Each row has a class, written after it.
[-41,3,-37,28,14,-27,-22,40,19,16,-44,22,20,24,9,56,-32,-5,-18,-25,21,-1,7,-49,33,40,-44,23,-16,25,6,30,33,36,-23,-22,-35]	fovol
[23,-72,34,4,26,26,-33,-68,7,-112,67,-40,42,-6,-25,-21,-29,34,77,54,18,36,4,-8,36,-92,32,-26,6,-21,-19,12,-5,-105,79,53,13]	Naso
[-25,10,6,4,29,-11,-35,-26,-21,-17,7,-67,-9,4,-13,-11,-22,23,-8,-24,-5,-31,-13,-45,9,-27,-44,-16,1,52,-19,9,-60,-28,7,38,56]	Sop
[-18,35,-20,-10,3,-12,20,20,-1,49,-37,-26,-8,-10,21,-14,8,-5,-44,14,-13,-11,14,-17,-3,29,-35,2,-12,7,4,-4,11,35,-31,0,0]	Fenit
[0,41,-77,34,30,-23,-66,94,29,8,-47,-6,-25,26,8,90,-50,4,3,-62,46,9,-36,-48,-14,44,13,12,-34,71,30,75,20,59,-18,9,1]	Gepi
[41,31,12,-25,-9,-53,45,-28,-39,25,-18,-53,11,2,17,-77,42,-12,-8,42,-28,22,11,14,-47,17,-7,-29,-15,-25,-5,13,-50,26,-82,32,43]	namak
[-23,49,-13,-40,-13,-9,64,-2,-47,74,-28,-26,-49,-1,30,-57,62,-9,-76,16,-46,-19,3,27,-31,33,-41,-11,-5,21,10,-22,-55,43,-57,0,43]	Fenit
[-21,-45,-24,31,42,38,-63,3,53,-84,11,12,41,1,-8,112,-74,21,73,-26,68,12,-5,-56,44,-41,35,31,9,30,7,36,54,-33,76,7,-43]	Gepi
[20,-20,27,-14,-37,6,27,0,-4,21,-3,3,21,-28,-5,-40,8,-10,-13,35,-7,-2,27,26,-13,13,-9,-26,8,-54,26,-22,2,12,-9,18,-5]	Nif
[-29,13,3,14,34,-53,-14,-1,-17,42,-20,-65,3,-1,-4,-4,-16,15,-26,9,-15,-23,6,-34,6,10,-72,-22,22,20,-22,8,-39,36,-38,-16,28]	Sop
[-21,16,-7,-10,0,25,27,5,-6,19,12,34,-44,-1,16,-7,17,-13,-30,-1,-16,17,-7,20,-15,30,3,30,12,18,27,-36,7,13,-10,-28,-5]	Sadom
[2,-46,14,11,6,76,-6,-35,33,-108,36,40,9,-2,-10,51,-38,7,39,-13,28,-8,6,1,52,-53,23,18,5,31,20,8,30,-85,103,28,-26]	Nif
[3,74,-57,-3,11,-47,19,57,-43,97,-29,-37,-81,18,14,-13,40,-27,-65,-2,-36,24,-40,13,-56,58,-40,-33,-21,56,29,23,-40,58,-64,-2,52]	zifi
[-45,0,61,-37,-24,33,85,-74,-35,43,19,-23,9,-42,4,-61,17,-10,-23,24,-41,-3,5,13,-14,-19,-40,23,33,-30,-7,-77,3,-20,-6,15,4]	namak
[-5,44,-40,5,16,-27,-24,26,-1,24,-40,-1,-29,22,9,12,3,-18,-10,-8,10,-5,0,-13,-7,42,-11,-11,-30,38,2,46,-31,27,-42,-11,7]	Kadu
[-19,82,-10,-11,-1,47,60,16,-27,6,-14,22,-84,31,41,20,0,-29,-54,-58,-23,20,-45,5,-18,25,12,36,-21,104,26,10,-6,-25,-1,49,24]	namak
[32,26,-11,0,4,-63,-4,11,-43,52,-11,-39,-22,-3,-1,-67,28,-17,-12,53,-13,39,1,10,-55,11,-19,-42,-24,-15,-4,41,-45,40,-86,-5,33]	Kadu
[6,31,3,-13,-16,46,34,13,-7,30,32,13,-44,-3,7,-14,1,-32,-34,-44,-12,19,-47,18,-23,1,7,10,-17,21,8,-10,2,-25,13,50,32]	Bukip
[-36,1,11,-8,0,16,11,-32,9,-16,4,6,-27,-7,-6,-1,-18,13,-14,-21,-1,-23,-2,-16,12,-8,-7,35,18,26,25,-47,8,-27,20,12,5]	Sadom
[-1,-32,13,12,-9,39,2,-2,13,-45,37,18,11,-3,-14,3,-26,0,0,-17,19,14,-27,-16,23,-49,11,21,0,20,8,7,18,-64,46,55,1]	fovol
[15,-26,-1,3,22,17,-23,-26,-30,-31,54,-79,-20,-33,-22,-31,-15,33,24,-27,-15,13,-33,-23,-16,-72,2,-12,2,38,5,0,-29,-91,74,70,68]	pegi
[17,1,-14,7,25,-25,-16,38,15,8,-6,1,3,-7,5,1,-18,-12,2,22,16,43,-16,-12,-25,16,7,20,-15,-11,15,19,36,15,-16,13,-16]	Sadom
[13,2,-17,-3,-9,-22,11,18,29,6,-17,21,12,22,6,-6,16,-10,9,27,0,12,23,23,-8,45,12,-19,-6,-19,6,5,20,28,-32,-28,-32]	zifi
[-41,0,12,2,-16,58,37,-14,39,-48,-26,81,1,11,7,60,-31,-4,-17,-37,7,-37,32,9,65,32,3,23,1,20,19,-22,40,-5,38,-19,-70]	Nif
[-2,20,-21,0,12,0,13,16,-34,31,-7,-19,-37,-10,5,0,10,-8,-34,7,-16,9,-7,11,-9,22,-37,-21,3,28,28,5,-22,26,-5,-5,16]	Nif
[15,19,24,-24,-21,-3,21,-25,-12,-15,-1,14,18,5,2,-29,2,-6,-13,6,-19,-6,5,17,0,-7,8,-6,-1,-9,-11,-21,-3,-15,-6,23,8]	zedaf
[26,-35,-5,20,25,-6,-25,25,46,-38,-10,-2,32,-4,-18,21,-44,16,38,-24,18,4,3,-18,2,-2,14,-4,-2,-7,4,34,25,-15,28,17,-22]	pegi
[-24,73,-1,-36,-23,16,45,17,-1,52,-44,53,-29,31,40,15,23,-41,-78,-33,-47,-28,11,25,3,81,-32,31,-4,48,4,-28,9,39,-29,-24,-4]	zedaf
[40,-45,-5,7,31,-40,-39,-7,14,-63,0,4,80,13,-15,28,-42,17,58,20,32,1,13,-18,15,-42,18,-9,-4,-22,-26,40,29,-7,5,-2,-20]	zedaf
[-15,-23,43,-6,12,6,10,-37,-2,-25,27,-32,1,4,-21,-21,-3,17,-9,30,-27,-6,7,8,24,-39,-28,-16,16,0,-15,-19,-7,-26,25,10,9]	Naso
[40,39,13,-28,-31,-40,38,53,1,60,-35,36,19,10,27,-39,33,-46,-38,33,-23,25,1,50,-47,62,3,1,-34,-47,-7,11,28,54,-67,5,-19]	zedaf
[3,-62,34,2,-11,-2,-21,-13,36,-40,16,2,74,-23,-4,21,-19,21,64,44,37,19,21,-2,7,-23,29,7,11,-73,-1,2,29,-9,15,4,-53]	Gepi
[-4,4,-18,8,20,-23,-41,-11,-17,-7,-6,-28,-3,6,-22,1,-31,9,13,-7,16,-8,3,-39,2,-29,-21,-19,-10,31,-11,31,-26,-8,-12,14,23]	Kadu
[-27,58,-32,5,13,1,-10,28,21,9,-51,37,-42,35,13,44,-18,-29,-24,-39,9,-19,-2,-16,14,55,-12,8,-19,67,6,41,-20,22,-27,-15,-17]	Kadu
[5,29,-19,3,-5,21,28,9,-23,13,9,7,-49,-4,10,-12,12,-21,-29,1,-21,21,-12,22,-8,7,-12,-13,-8,35,33,3,-9,-1,10,14,25]	Nif
[24,12,-36,15,23,-22,-12,35,-2,-14,-12,-28,-18,15,13,-9,-5,11,-1,17,21,20,-12,-14,-18,-16,13,-8,-41,23,10,61,-8,10,-22,26,18]	Fenit
[-55,-33,43,-4,-2,64,30,-55,24,-29,36,59,24,1,-3,54,-18,15,5,-33,-12,-27,25,-2,65,-20,-22,15,46,-11,-21,-76,26,-30,47,-50,-59]	Bukip
[33,-35,5,3,-3,-4,5,-11,-19,-62,42,-7,15,2,-1,-35,13,-1,20,19,15,38,-25,1,-8,-58,25,-1,-29,9,-3,45,-19,-63,11,59,22]	fovol
[12,12,30,0,-23,18,26,8,34,-24,-1,40,0,15,23,-22,8,-23,0,12,7,11,9,36,4,32,32,12,-25,-17,-9,14,11,-23,-11,27,-12]	Sop
[-29,1,54,-34,-38,44,73,1,37,5,-14,78,1,6,11,7,11,-31,-30,6,-9,-17,16,51,8,37,10,33,9,-29,15,-60,58,-10,12,-17,-67]	zifi
[32,87,-16,-27,-57,14,57,57,-52,77,-12,5,-80,-19,32,-74,54,-60,-82,12,-43,35,-30,64,-69,59,-1,-16,-38,17,40,13,-31,28,-38,58,55]	Nif
[-42,-20,-8,13,36,6,7,-24,5,9,-12,-4,24,6,-5,55,-42,18,18,-24,7,-7,13,-33,22,22,-33,15,28,12,4,-18,30,20,-12,-46,-53]	namak
[-9,55,-25,-13,-13,-35,18,23,-21,71,-36,4,-15,11,23,-5,25,-17,-47,-19,-32,-8,5,7,-17,80,-31,-17,-15,-8,-2,-7,-35,70,-81,-24,8]	Bukip
[-33,2,-3,-10,31,-3,-11,-29,-3,-28,-19,-11,3,24,-2,34,-6,20,-4,-10,-6,-26,33,-19,50,17,-39,-13,-2,32,-18,-2,-24,7,9,-26,-3]	Naso
[19,-8,-25,18,53,-48,-46,21,-17,-6,4,-63,15,8,-5,26,-43,6,15,-12,23,18,-36,-55,-18,-41,-22,-8,-29,24,-14,67,-9,0,-6,37,37]	Bukip
[-17,18,-1,-13,-35,10,39,32,-4,32,-19,48,3,-3,13,-9,17,-22,-48,-21,0,4,0,19,6,53,-16,12,-5,-5,0,-12,13,25,-27,-1,-33]	fovol
[-40,2,4,0,10,39,34,-14,26,-2,-15,39,-21,16,15,50,-10,8,-25,-55,-32,-33,37,3,46,51,-16,27,32,39,14,-42,12,-3,26,-54,-30]	pegi
[22,-59,31,-2,-4,-15,6,-16,50,-57,7,26,72,13,-10,-13,-8,8,52,46,18,9,31,11,9,-25,26,-29,4,-60,-7,-8,43,-17,7,-19,-56]	zifi
[28,-29,-39,23,43,-48,-40,7,28,-54,-22,-36,45,17,-12,22,-38,29,40,17,40,-5,16,-46,18,-36,5,-17,-29,6,-15,74,6,10,-13,25,-9]	Fenit
[3,20,-4,-22,-18,5,0,-8,7,-2,-11,23,21,10,3,-4,-2,-10,-8,-13,-14,-19,10,9,6,23,-1,3,-1,5,-10,-16,7,3,-3,4,-3]	zedaf
[-9,5,21,-34,-26,-10,36,-2,-1,29,-13,-5,2,-5,-7,-33,28,-7,-26,9,-16,-27,13,20,-20,9,-23,-20,10,-8,1,-37,-1,11,-11,2,1]	zifi
[15,39,35,-23,-42,12,61,8,-13,40,17,29,-23,1,32,-49,24,-40,-44,3,-36,32,-23,42,-32,15,3,10,-24,-25,1,-16,1,-7,-25,33,18]	Bukip
[10,-46,35,3,5,22,-20,-16,32,-52,34,-3,32,2,-16,-9,-26,13,39,31,12,24,3,7,24,-31,10,-3,-13,-33,-10,5,35,-51,50,30,-18]	Naso
[32,-59,36,13,9,31,-21,-41,-15,-50,87,-34,-10,-22,-33,-44,-14,9,55,52,21,45,-30,10,-20,-108,40,-10,8,-12,4,21,-15,-104,48,59,29]	Kadu
[50,26,-6,0,-7,-2,39,42,-4,6,2,17,-10,21,35,-43,22,-28,12,28,5,76,-27,38,-58,31,60,-6,-39,-19,15,40,15,11,-52,33,-6]	namak
[-13,26,14,-17,-10,39,32,-1,1,10,0,3,-49,-2,20,-12,15,-9,-35,-38,-43,0,-5,12,-7,20,-17,19,0,49,17,-20,-11,-43,39,28,28]	pegi
[18,26,4,-19,-17,-14,26,38,21,37,-33,36,17,12,10,-2,-3,-27,-29,-17,-7,-15,-3,16,-14,45,-5,-1,-12,-10,0,5,12,42,-36,-2,-16]	zedaf
[-7,56,-75,13,46,-58,-28,37,1,19,-68,-35,-15,29,21,33,-1,7,-16,-40,-26,-20,28,-52,8,71,-22,-18,-20,68,3,40,-41,55,-50,-26,37]	pegi
[-43,0,-3,-15,-2,38,34,-20,-4,26,20,-7,-43,4,7,10,23,-4,-24,-6,-22,-15,-7,15,7,12,-19,0,30,39,25,-49,-7,-24,31,-30,0]	zifi
[48,31,-4,0,-13,-68,7,65,-2,60,-45,-10,20,10,36,-63,18,-29,-23,44,0,37,5,24,-54,82,1,-21,-57,-52,-8,61,-15,71,-107,11,16]	Sop
[-9,-9,47,-24,-13,54,60,-67,-6,-43,36,6,10,-10,11,-38,10,-5,24,16,-8,20,-10,24,5,-28,39,24,3,-20,-2,-36,3,-71,24,48,-11]	namak
[-42,68,-21,-11,9,24,49,16,-52,56,21,-18,-114,-2,30,-6,23,-23,-79,-25,-37,10,-35,-8,-22,1,-13,33,16,103,37,-29,-34,-5,0,8,65]	Sadom
[-9,6,-16,-15,11,5,0,-4,4,0,-21,42,-8,25,12,23,12,-25,10,-8,12,-2,22,3,6,29,5,-1,-20,23,-2,21,-18,0,-25,-16,-14]	Kadu
[23,-9,19,-21,-30,28,23,-20,-54,9,48,-35,-23,-42,-18,-70,21,-5,-11,21,-17,12,-17,31,-35,-46,-4,-27,-1,-12,25,-19,-36,-42,28,68,58]	Nif
[10,14,-18,12,-4,-5,-18,45,33,-27,-19,18,-10,23,17,47,-24,-5,9,-19,28,25,-24,0,-14,22,44,23,-34,29,18,57,25,11,-6,37,-23]	Gepi
[18,-22,9,14,8,1,-3,47,73,-39,-25,55,41,39,11,28,-44,-21,23,20,27,29,9,13,21,34,39,7,-35,-31,-2,55,63,14,-2,4,-60]	Naso
[-29,23,22,-14,-16,18,39,-1,29,-19,-22,29,-27,31,10,21,-7,-11,-40,-14,-17,-38,-5,13,15,9,-4,18,14,48,20,-21,17,-21,22,5,-17]	zifi
[67,67,-47,-18,-10,-54,-6,59,-33,52,-29,-13,-16,19,30,-52,39,-29,-28,18,-22,44,-26,28,-65,71,20,-28,-57,1,9,51,-35,51,-85,31,47]	zedaf
[4,11,8,-20,-21,1,45,-20,-38,7,-3,1,-21,-13,9,-28,30,-14,-27,15,-23,-10,17,24,-7,-4,-21,-20,-6,8,21,-8,-34,0,-7,17,33]	Nif
[-28,2,-11,-8,23,-8,-26,-35,10,-49,-16,4,27,-14,-7,25,-23,33,17,-21,14,-29,29,-44,46,6,-10,0,19,9,-9,-40,-5,-5,12,-25,-34]	Sadom
[55,13,-11,7,-3,6,28,22,-29,7,32,-26,-47,-11,10,-54,14,-33,-12,36,-9,61,-44,36,-45,-20,25,-25,-29,11,41,45,-18,-25,7,66,51]	Nif
[-14,-11,12,-4,-16,-16,9,-17,13,-4,-10,-1,24,1,11,7,4,10,7,17,-1,1,17,5,3,8,4,-2,12,-19,4,-6,4,28,-19,-13,-18]	Gepi
[-32,40,-10,-1,2,35,36,-5,-24,21,15,-22,-68,-4,11,-13,10,8,-59,-8,-33,-10,-27,9,5,-19,-25,8,17,60,15,-24,-16,-14,18,10,24]	Fenit
[-58,-5,-3,-3,2,55,19,-22,23,-19,0,23,-12,6,5,37,-21,15,-18,-22,1,-38,15,-5,49,-1,-7,31,20,29,6,-39,28,-22,40,-12,-40]	Fenit
[59,-4,-1,-15,-11,-36,-2,26,9,6,-8,20,42,6,4,-22,14,-19,16,39,-5,24,0,30,-36,19,16,-10,-20,-40,-4,32,7,17,-43,18,-1]	zedaf
[54,57,-53,9,24,-55,-33,77,-24,49,-27,-25,-37,16,14,-26,6,-45,-13,15,13,58,-39,-4,-67,30,4,-19,-73,29,4,102,-24,37,-70,34,42]	Kadu
[11,-19,-7,11,10,-3,-13,-8,-17,2,50,-23,3,-9,-5,-1,-8,13,27,5,-3,32,-21,-3,-9,-28,2,-14,4,-14,-6,2,-9,-26,5,12,13]	Bukip
[-14,16,3,-13,-16,-1,30,8,-54,67,2,-40,-45,-27,5,-45,12,-20,-51,25,-32,10,-17,14,-42,2,-47,-10,4,13,38,-7,-28,12,-9,31,51]	Nif
[-5,15,-26,23,42,46,11,13,31,-37,0,32,-18,31,21,71,-40,-9,15,-37,12,30,-25,-15,19,27,23,37,-4,65,16,31,40,-14,13,-12,-44]	namak
[5,47,-20,-13,8,-15,10,14,-10,-15,-23,11,-28,43,18,-6,20,-5,-23,-7,-25,6,7,10,13,34,3,-22,-38,43,-5,18,-25,13,-26,12,29]	Naso
[36,-1,17,-4,0,-8,10,-26,-16,-46,15,-34,23,-2,1,-44,-9,11,31,23,0,37,-20,-6,-28,-35,35,-6,-25,-14,-1,21,-7,-43,-17,73,16]	namak
[-3,23,11,-20,-15,28,59,-1,18,-8,-21,68,8,26,32,3,15,-18,0,-14,-10,15,8,31,-3,53,24,23,-17,-2,2,-10,22,12,-35,-4,-45]	namak
[-80,-2,28,-1,-19,57,39,-5,20,11,-13,65,-10,12,9,52,-24,-15,-66,-50,-11,-35,3,-12,53,22,-58,64,25,42,12,-47,49,-11,33,-22,-46]	fovol
[42,24,-33,-2,26,-61,-2,9,-36,20,-25,-60,17,-2,6,-38,9,0,19,16,4,26,-18,-19,-50,9,-10,-26,-32,-4,-1,50,-36,37,-73,25,43]	namak
